Below are the code and all the weights of a small trained network. Each question names an input and a class and asks about switching units off, where a switched-off unit gives its printed mean instead of its output.

import numpy as np


def w(rows, s, z=0):
    codes = np.array(rows[::2]) - 128.0
    scale = np.full(codes.shape[1], s)
    scale[-1] = z or s
    return codes * scale


def f(y):
    return y / 2 * (1 + np.tanh(0.7978845608 * (y + 0.044715 * y**3)))


def log_softmax(a):
    a = a - a.max(-1, keepdims=True)
    return a - np.log(np.exp(a).sum(-1, keepdims=True))


def net(x, mask):
    res = np.array(x, float).reshape(1, 5) / 4 @ E
    y = f(res @ A[0][:, :-1].T + A[0][:, -1])
    res = res + np.where(mask, y, B[0][:, -1]) @ B[0][:, :-1]
    return log_softmax(res[-1] @ U[:, :-1].T + U[:, -1])


A, B = {}, {}
E = w([
[123,121,122,128,137,125,134,125],'x0',
[97,106,37,3,54,195,53,57],'x1',
[129,109,117,133,121,145,123,156],'x2',
[141,242,81,168,201,218,79,147],'x3',
[180,123,73,205,82,177,197,78],'x4',
],0.012)
A[0] = w([
[145,114,82,127,89,155,142,54,160],'n0',
[72,110,176,94,187,87,132,164,84],'n1',
[179,157,81,167,117,137,233,113,116],'n2',
[70,168,180,92,166,86,114,255,64],'n3',
[140,220,66,187,160,149,82,148,3],'n4',
[121,152,188,95,166,62,62,134,127],'n5',
[211,131,150,184,204,99,151,151,112],'n6',
[181,130,134,223,64,134,162,89,132],'n7',
[146,87,228,226,150,72,173,188,123],'n8',
[114,62,194,132,25,67,213,138,22],'n9',
[234,135,114,176,91,122,178,108,105],'n10',
[167,133,143,117,144,95,162,135,47],'n11',
[149,196,164,136,194,182,177,155,69],'n12',
],0.011,0.0042)
B[0] = w([
[139,96,87,70,135,112,99,141,192],'n0',
[146,114,115,153,179,115,169,153,182],'n1',
[189,100,142,156,135,81,123,224,197],'n2',
[180,138,120,134,164,79,154,183,207],'n3',
[56,192,202,176,116,129,153,77,209],'n4',
[218,77,83,124,167,128,103,159,189],'n5',
[110,105,134,56,68,133,59,70,214],'n6',
[191,78,161,86,175,63,171,190,197],'n7',
[115,52,124,49,85,198,138,70,254],'n8',
[64,210,177,248,142,153,111,67,209],'n9',
[141,72,101,138,161,87,119,172,188],'n10',
[134,112,113,119,141,139,91,84,144],'n11',
[127,122,151,169,111,175,97,79,199],'n12',
],0.011,0.019)
U = w([
[132,105,102,8,81,146,97,120,255],'0',
[189,117,114,127,200,75,128,241,52],'1',
[99,167,145,245,150,129,119,114,80],'2',
],0.016,0.00083)

Each question gives the input, the list of numbers given to net, and the class t.
The units are the neurons (one row each of A and B). Each row of codes is followed by its name. A weight is (code - 128) times the scale printed after its matrix; where a second scale follows, it is the last column's (A, B and U).
mask holds one flag per neuron, in row order. A switched-off neuron (its flag False) gives its mean, the last column of its row in B, instead of its output. The means were averaged over made-up inputs and are rounded, as every weight is.
A unit's drop is (log p(t) with every unit on - log p(t) with that unit switched off) / (log p(t) with every unit on - log p(t) with every unit switched off).
The circuit of an input: a set's keep is (log p(t) with only the set's units on - log p(t) with every unit switched off) / (log p(t) with every unit on - log p(t) with every unit switched off). Starting from the 12 units with the biggest drops (on a tie, the unit counted first), units are removed one at a time, each time the one whose removal leaves the highest keep (on an exact tie, the one counted first), for as long as the keep stays at least 0.8.
circuit, biggest first: the units of the circuit, biggest drop first
unit that matters most: the unit with the biggest drop
k most important neurons: the k neurons with the biggest drops, biggest first
drop of u: that unit's drop, to one decimal
input [1,-7,6,0,0], class 0: circuit, biggest first => [n8]
input [-2,0,-3,8,-7], class 2: 2 most important neurons => [n4 n7]
input [4,-7,-7,5,8], class 1: 4 most important neurons => [n2 n7 n10 n0]
input [1,4,3,-6,-5], class 2: circuit, biggest first => [n9 n8]
input [6,0,8,-5,-5], class 1: 3 most important neurons => [n4 n3 n12]
input [8,-6,2,6,-3], class 0: 3 most important neurons => [n6 n8 n9]
input [0,-6,2,5,8], class 1: 2 most important neurons => [n2 n7]
input [3,-1,2,-6,5], class 2: 2 most important neurons => [n9 n3]
input [3,4,4,6,3], class 2: 2 most important neurons => [n8 n4]
input [-3,3,-8,-3,-5], class 1: 2 most important neurons => [n8 n6]
input [6,-8,7,-6,7], class 0: 2 most important neurons => [n8 n6]
input [-4,-1,6,8,-7], class 2: drop of n4 => 2.1
input [1,4,8,-8,1], class 2: drop of n9 => 0.6
input [-4,-7,6,-2,-5], class 0: unit that matters most => n8
input [3,-7,-3,-5,2], class 0: drop of n6 => 0.1
